In the rows, 128 means zero.
Each row has a class, written as a number after it.
[166 197   4 129 139 144 113 112 182 130 131 128 147 140 170  81 137 133
  98 151 175  89 110 122 142 121]	1
[129 200  34 111 132 172 111 112 141  96 145 131 170 116 145  92 115 133
 114 144 137 113 122  81 114 142]	3
[135 162  77 112 130 176 126 111 133 124 120 120 147 141 135 127 117 117
  98 171 135 121  96 139 156 150]	1
[129 146 156 139 140 126 121 132 157 114 128 192 107 108 131 121 118 155
 106 169  55 109 121 112  78 134]	2
[181 137   4 147 140 129 121  96 146 118 139 129 215 122 139 124 111  70
 117 132 175 145  64 125 146 123]	1
[120 149  55 129 139 208 113 119 123 124 128 129 181 123 129 103 111 156
 115 146  87 129 139  84 101 126]	3
[134 117 104 124 122 123 120 113 134 134 142 121 162 119 133 139 146 109
 105  91 189 144 119 155 134 135]	0
[122 155  35  91 142 157 125 132 128 131 135 107 149 104 141 116  91 143
 117 108 131 105 116 130 133 115]	3
[161 139  64 126 149 110 122 116 154 126 123  97 102 137 143 117 118 114
  98 124 198 108 107 122 130 131]	1
[111 153 112 103 108 169 108 132 122 126 129 132 165 115 138  89 127 151
 149 136  82 146 160 123 115 132]	3
[161 129 123 132 115  97 127 118 147  95 131 160 241  88 129 112  72  83
 140 223 140 127 110 102 127 107]	2
[139 145  91 104 122  98 119 127 151 136 156 138 137 111 148 135 150 135
 132  89 143 120 110 132 115 132]	0
[133 155  88 121 108 116 127 128 138 118 142 136 158 147 148 132 169 103
 109 120 151 144 109 232 123 137]	0
[145 185  93 108 142 154 127 141 116 121 133 127 152  97 128 104  94 168
 131 112  88 137 153  86  75 123]	3
[133 139 120 133 113 113 128 138 110 129 147 148 136 139 121 126 181 117
 131  80 129 132 113 160 128 129]	0
[121 143  89 112 106 134 117 133 144 103 136 171 169 111 129 105 107 138
 122 151 110 134 123 107  89 115]	3
[167 123  91 158 125 119 120 142 137 114 120 142 155 139 122 120  97  89
 135 141 143 114  61 120 155 126]	1
[149 132 118 133 129 186 144 109 117 133 124 146 140 117 122  90 100  77
 119 185 127 114 130 125 165 128]	1
[145 153 103 134 134 112  98 100 142 142 127 102 131 148 131 134 126  94
 115 133 193 131 116 163 144 134]	1
[124 152 100 163 114 148 114 128 137 131 157 142 153 160 142 128 163 103
 119 141 166 118 120 154 155 112]	0
[125 174  99 135 119  76 101 151 160 116 152 135 144 135 133 119 136 143
 121 101 171 125 105 103 102 132]	2
[135 200  13 113 109 164  58 129 162 127 136 138 169 129 153 106 142 128
 104 110 162 126  95 164 121 131]	0
[139 143  35 111 113 200 133 119 132  76 123 103 228 139 113 121 116  71
 126 143 186 132 104 160 167 135]	1
[162 152  71 120 101 110 120 121 164 119 131 140 161 120 138  97 137  53
 137 126 203 106  71 146 179 127]	1
[102 158  48 119 107  62  98 130 190  96 123 124 157  93 151  26 111 192
  98  83 141 133 138  85  40 146]	2
[104 149  77  97 126 163 136 128 121 136 132 108 166 119 136 114 113 139
 111 138 100 197 140  92 114 122]	3
[101 148 118 105 109 107 158 125 143 115 177 122  69 127 148 114 150 110
 121 121 170 123 150 151 134 124]	0
[144 105 130 129 143 112 140  99 122 154 127 121 126 136 142 148 129  94
 110 169 155 124  96 156 145 127]	1
[129 170 115 112 118 177 121 130 121 137 122 160 179 123 130 106 111 116
 115 185  88 138 128 114 133 127]	3
[117 167  93 108 158 170 124 123 170 116 130 137 184 116 119 109 113 138
 102 165  99 127 112 140  79 123]	3
[127 150 104 131 125 142 121 130 126 129 140 147 135 144 136 133 168  99
 110 149 153 123 130 136 134 130]	0
[138 147 133 141 126  87 104 121 171  93 130 156 142 114 142  99 114 144
 123 134 149 118 129  62  75 115]	2
[133 147  85 121 105 128 117 135 134 112 123 138 177 105 131  99 105 156
 125 138 114 116 134 117 103 116]	3
[106 136 100 139 129 184 137 106 128 114 131 128 148 143 136 127 124 157
 111 160 114 129  69 112 121 142]	2
[121 143  97 120 126 181 133 125 119 101 131 122 157 120  99 110 125 123
 123 143 100 129 153 108 108 118]	3
[112 135 114 103 111 148 155 146 129 133 121 104 154 116 139 122 108 162
 118 118 120 138 149 129  90 129]	3
[133 175  40 118 115 146 104 126 144  99 146 123 163 142 166  86 182 103
 109 113 158 125  90 167 153 141]	0
[145 178 100  99 114 164 135 123 116 105 133 155 150  95 141  96 113 171
 137 169 104 128 149 107 128 118]	3
[117 152 116 128 135 114 119 128 156 107 127 129 134 102 141 112  91 181
 121 114 112 133 161  85  62  28]	2
[115 178 117  90  98 170 130 134 109 134  97 147 165 102 149 101 135 118
 113 145  77 128 169 144 134 136]	3
[106 152  79 101 126 158 112 127 135 131 147 125 143 157 146 145 151 136
 109 118 151 125 123 148 139 132]	0
[114 153 124 118 105  99 110 137 161 109 135 153 165 118 137 139 123 146
 109 160 127 152 150  99  83 124]	2
[146 153  33 116 149 141 117 123 140 138 126  92 140 145 125 157 149  96
 122 103 180 127  97 150 143 127]	1
